Here is a tiny trained network, its code and every weight. The questions are about switching its units off for an input and a class, where a switched-off unit gives its printed mean instead of its output.

import numpy as np


def w(rows, s, z=0):
    codes = np.array(rows[::2]) - 128.0
    scale = np.full(codes.shape[1], s)
    scale[-1] = z or s
    return codes * scale


def f(y):
    return y / 2 * (1 + np.tanh(0.7978845608 * (y + 0.044715 * y**3)))


def log_softmax(a):
    a = a - a.max(-1, keepdims=True)
    return a - np.log(np.exp(a).sum(-1, keepdims=True))


def net(x, mask):
    res = np.array(x, float).reshape(1, 6) / 4 @ E
    y = f(res @ A[0][:, :-1].T + A[0][:, -1])
    res = res + np.where(mask, y, B[0][:, -1]) @ B[0][:, :-1]
    return log_softmax(res[-1] @ U[:, :-1].T + U[:, -1])


A, B = {}, {}
E = w([
[140,252,155,137,78,67],'x0',
[147,131,61,15,112,99],'x1',
[123,124,128,127,132,116],'x2',
[132,132,125,130,127,136],'x3',
[131,127,129,129,125,133],'x4',
[57,93,79,136,50,121],'x5',
],0.016)
A[0] = w([
[110,148,200,120,176,141,185],'N0',
[202,136,144,116,167,113,255],'N1',
[187,94,150,112,199,156,184],'N2',
[194,185,138,126,164,130,152],'N3',
[119,138,163,201,111,117,152],'N4',
[140,126,171,149,194,164,208],'N5',
[100,105,131,248,189,151,211],'N6',
[51,138,53,160,53,137,214],'N7',
],0.015,0.0064)
B[0] = w([
[135,245,169,142,62,86,200],'N0',
[146,153,134,52,126,63,219],'N1',
[117,211,50,91,177,118,220],'N2',
[151,161,170,95,83,137,216],'N3',
[119,170,189,167,134,176,202],'N4',
[203,145,90,182,126,64,221],'N5',
[142,100,90,243,57,159,254],'N6',
[93,121,89,185,105,173,244],'N7',
],0.012,0.019)
U = w([
[145,164,54,145,78,105,253],'0',
[180,162,232,144,126,114,57],'1',
[155,37,107,181,131,172,51],'2',
[59,157,203,153,123,207,95],'3',
[134,164,72,67,247,123,137],'4',
[126,153,190,31,98,125,46],'5',
[79,34,67,60,181,216,165],'6',
],0.014,0.0045)

Each question gives the input, the list of numbers given to net, and the class t.
The units are the neurons (one row each of A and B). Each row of codes is followed by its name. A weight is (code - 128) times the scale printed after its matrix; where a second scale follows, it is the last column's (A, B and U).
mask holds one flag per neuron, in row order. A switched-off neuron (its flag False) gives its mean, the last column of its row in B, instead of its output. The means were averaged over made-up inputs and are rounded, as every weight is.
A unit's drop is (log p(t) with every unit on - log p(t) with that unit switched off) / (log p(t) with every unit on - log p(t) with every unit switched off).
The circuit of an input: a set's keep is (log p(t) with only the set's units on - log p(t) with every unit switched off) / (log p(t) with every unit on - log p(t) with every unit switched off). Starting from all 8 units, units are removed one at a time, each time the one whose removal leaves the highest keep (on an exact tie, the one counted first), for as long as the keep stays at least 0.8.
units of the circuit, in order: the units of the circuit, biggest drop first
k most important neurons: the k neurons with the biggest drops, biggest first
drop of u: that unit's drop, to one decimal
input [3,-7,-4,-2,7,7], class 3: units of the circuit, in order => N4
input [1,0,0,5,4,-7], class 1: 3 most important neurons => N3; N7; N0
input [3,-5,5,4,-6,0], class 1: 3 most important neurons => N7; N4; N2
input [3,8,1,-3,8,0], class 5: units of the circuit, in order => N6; N5
input [2,-6,-4,-4,4,0], class 1: 4 most important neurons => N4; N7; N2; N5
input [-2,4,-8,3,6,-8], class 4: 2 most important neurons => N2; N6
input [8,2,4,-3,4,-1], class 5: 2 most important neurons => N6; N5
input [8,-7,-1,7,2,0], class 1: 2 most important neurons => N7; N0
input [-3,0,6,3,4,5], class 2: drop of N2 => 0.2
input [4,-6,0,3,0,8], class 3: drop of N5 => 0.0
input [6,-1,2,-4,6,3], class 3: drop of N5 => 0.1
